Below is a small trained network, with its code and all its weights. Each question gives an input and a target symbol and asks what happens when units are switched off, that is, made to give their printed mean instead of their output.

import numpy as np


def w(rows, s, z=0):
    codes = np.array(rows[::2]) - 128.0
    scale = np.full(codes.shape[1], s)
    scale[-1] = z or s
    return codes * scale


def f(y):
    return y / 2 * (1 + np.tanh(0.7978845608 * (y + 0.044715 * y**3)))


def softmax(a):
    e = np.exp(a - a.max(-1, keepdims=True))
    return e / e.sum(-1, keepdims=True)


def log_softmax(a):
    a = a - a.max(-1, keepdims=True)
    return a - np.log(np.exp(a).sum(-1, keepdims=True))


def net(x, mask):
    ids = ['αβγεζλξπφψω'.index(c) for c in x.split()]
    T = len(ids)
    res = E[ids] + P[:T]
    u = 0
    for l in range(3):
        q, k, v = (res @ M[l].T for M in (Q, K, V))
        z = softmax(np.where(np.tri(T) > 0, q @ k.T / 2**0.5, -1e9)) @ v
        res = res + np.where(mask[u], z, O[l][:, -1]) @ O[l][:, :-1]
        u += 1
        y = f(res @ A[l][:, :-1].T + A[l][:, -1])
        res = res + np.where(mask[u : u + 8], y, B[l][:, -1]) @ B[l][:, :-1]
        u += 8
    return log_softmax(res[-1] @ U[:, :-1].T + U[:, -1])


Q, K, V, O, A, B = {}, {}, {}, {}, {}, {}
E = w([
[53,140,88],'α',
[215,124,139],'β',
[177,65,211],'γ',
[131,96,155],'ε',
[86,249,73],'ζ',
[128,97,160],'λ',
[130,156,225],'ξ',
[130,56,103],'π',
[129,108,177],'φ',
[161,153,87],'ψ',
[212,231,67],'ω',
],0.014)
P = w([
[140,163,249],'0',
[111,202,70],'1',
[112,148,74],'2',
[96,196,187],'3',
[102,217,198],'4',
[89,154,180],'5',
[90,171,166],'6',
[85,172,176],'7',
[104,168,216],'8',
],0.0013)
Q[0] = w([
[248,119,132],'0.h0',
[112,68,154],'0.h0',
],0.014)
K[0] = w([
[249,117,144],'0.h0',
[91,117,167],'0.h0',
],0.016)
V[0] = w([
[151,198,239],'0.h0',
[73,254,97],'0.h0',
],0.0067)
O[0] = w([
[255,95,32,185],'0.h0',
[135,106,16,254],'0.h0',
],0.0072,0.0031)
A[0] = w([
[179,26,109,238],'0.n0',
[136,1,144,76],'0.n1',
[183,91,119,116],'0.n2',
[113,23,172,88],'0.n3',
[95,203,120,138],'0.n4',
[210,172,88,88],'0.n5',
[52,125,194,43],'0.n6',
[137,209,76,3],'0.n7',
],0.0097,0.0035)
B[0] = w([
[220,163,167,252],'0.n0',
[75,225,235,165],'0.n1',
[190,233,193,160],'0.n2',
[56,246,179,163],'0.n3',
[53,140,108,217],'0.n4',
[135,234,129,253],'0.n5',
[49,162,63,112],'0.n6',
[3,194,175,241],'0.n7',
],0.0058,0.0031)
Q[1] = w([
[111,255,36],'1.h0',
[130,225,211],'1.h0',
],0.0081)
K[1] = w([
[248,64,190],'1.h0',
[80,99,253],'1.h0',
],0.0052)
V[1] = w([
[106,255,183],'1.h0',
[137,104,140],'1.h0',
],0.0053)
O[1] = w([
[79,198,28,255],'1.h0',
[219,2,121,115],'1.h0',
],0.0038,0.0047)
A[1] = w([
[153,85,165,169],'1.n0',
[83,124,116,134],'1.n1',
[78,9,85,198],'1.n2',
[145,116,98,252],'1.n3',
[121,142,190,79],'1.n4',
[62,118,97,56],'1.n5',
[91,79,161,35],'1.n6',
[126,159,221,24],'1.n7',
],0.013,0.0034)
B[1] = w([
[147,65,232,169],'1.n0',
[82,62,90,207],'1.n1',
[232,19,81,174],'1.n2',
[184,140,40,193],'1.n3',
[75,29,100,159],'1.n4',
[121,3,110,252],'1.n5',
[106,164,101,108],'1.n6',
[83,35,104,199],'1.n7',
],0.005,0.004)
Q[2] = w([
[132,79,39],'2.h0',
[88,3,125],'2.h0',
],0.0075)
K[2] = w([
[108,151,253],'2.h0',
[13,82,240],'2.h0',
],0.0058)
V[2] = w([
[98,1,88],'2.h0',
[69,187,202],'2.h0',
],0.0041)
O[2] = w([
[147,2,33,3],'2.h0',
[38,162,171,126],'2.h0',
],0.0048,0.0022)
A[2] = w([
[52,231,113,57],'2.n0',
[67,133,230,165],'2.n1',
[131,49,214,166],'2.n2',
[97,177,233,137],'2.n3',
[222,100,255,118],'2.n4',
[121,61,70,102],'2.n5',
[190,164,150,153],'2.n6',
[126,110,116,246],'2.n7',
],0.0096,0.012)
B[2] = w([
[77,118,211,206],'2.n0',
[80,197,96,170],'2.n1',
[75,58,139,184],'2.n2',
[90,180,172,177],'2.n3',
[109,99,254,200],'2.n4',
[152,89,251,163],'2.n5',
[227,118,183,194],'2.n6',
[156,111,29,255],'2.n7',
],0.0088,0.01)
U = w([
[122,105,158,101],'α',
[92,65,219,59],'β',
[16,148,50,153],'γ',
[141,121,140,112],'ε',
[138,238,152,93],'ζ',
[179,9,67,194],'λ',
[142,115,142,117],'ξ',
[247,192,12,254],'π',
[255,83,208,46],'φ',
[140,116,143,100],'ψ',
[127,107,151,111],'ω',
],0.0068,0.0058)

Each question gives the input, a string of symbols that net reads in full, and the target symbol t.
The units are the heads (2 rows each of Q, K, V and O) and the neurons (one row each of A and B). Each row of codes is followed by its name. A weight is (code - 128) times the scale printed after its matrix; where a second scale follows, it is the last column's (O, A, B and U).
mask holds one flag per unit, layer by layer, with each layer's heads first. A switched-off unit (its flag False) gives its mean, the last column of its rows in O or B, instead of its output. The means were averaged over made-up inputs and are rounded, as every weight is.
A unit's drop is (log p(t) with every unit on - log p(t) with that unit switched off) / (log p(t) with every unit on - log p(t) with every unit switched off).
most important unit: the unit with the biggest drop
top k neurons: the k neurons with the biggest drops, biggest first
k most important neurons of layer l: the k neurons of layer l with the biggest drops, biggest first
drop when u is switched off: that unit's drop, to one decimal
input α λ ξ, target λ: most important neuron of layer 2 => (2.n0)
input ξ ξ ζ ζ ξ, target π: 3 most important neurons of layer 2 => (2.n0, 2.n5, 2.n2)
input γ ζ φ ψ λ ζ ζ φ, target π: top 2 neurons => (2.n0, 0.n7)
input ζ ω ξ α ξ ξ ψ φ, target φ: 4 most important neurons of layer 0 => (0.n0, 0.n7, 0.n4, 0.n2)
input ω ω λ, target ζ: top 2 neurons => (1.n5, 0.n5)
input π λ π, target γ: 2 most important neurons of layer 2 => (2.n1, 2.n6)
input ω φ ξ, target ζ: 4 most important neurons of layer 1 => (1.n5, 1.n2, 1.n1, 1.n7)
input ζ ζ ζ α ζ ζ, target γ: top 2 neurons => (0.n7, 2.n6)
input γ π ζ ζ ω β ω ω ξ, target ζ: 4 most important neurons of layer 2 => (2.n3, 2.n1, 2.n2, 2.n7)
input ζ α φ ζ γ ε ω, target ζ: top 2 neurons => (0.n5, 0.n7)
input β ξ ξ α ξ, target φ: 3 most important neurons of layer 2 => (2.n4, 2.n6, 2.n1)
input ξ ε ε, target φ: 3 most important neurons of layer 0 => (0.n7, 0.n0, 0.n4)
input ξ λ ζ π ξ β, target φ: top 2 neurons => (2.n4, 2.n6)
input π π ξ, target γ: 2 most important neurons of layer 0 => (0.n6, 0.n0)
input ψ γ ζ α ψ γ, target β: top 2 neurons => (2.n4, 2.n2)
input ζ β α α α φ φ, target λ: most important neuron of layer 0 => (0.n5)
input π ω π ζ ε, target γ: 2 most important neurons of layer 1 => (1.n2, 1.n3)
input ξ ψ φ, target φ: 3 most important neurons of layer 2 => (2.n4, 2.n6, 2.n0)
input ζ ξ ζ λ α φ ζ ε π, target π: 2 most important neurons of layer 2 => (2.n0, 2.n5)
input ω β φ, target ζ: top neuron => (1.n5)
input β ζ ξ λ ζ λ φ, target π: 2 most important neurons of layer 0 => (0.n7, 0.n5)
input ψ π ω ω φ, target ζ: 4 most important neurons of layer 1 => (1.n5, 1.n2, 1.n1, 1.n7)
input ξ ξ λ, target φ: drop when 2.n4 is switched off => 0.2
input ω ω ζ α ζ ε ε, target π: drop when 2.n4 is switched off => 0.2
input π α α ζ λ, target λ: drop when 0.n5 is switched off => 0.5
input α α ξ, target λ: drop when 1.n5 is switched off => 0.0
input α α ε, target λ: most important unit => 2.h0
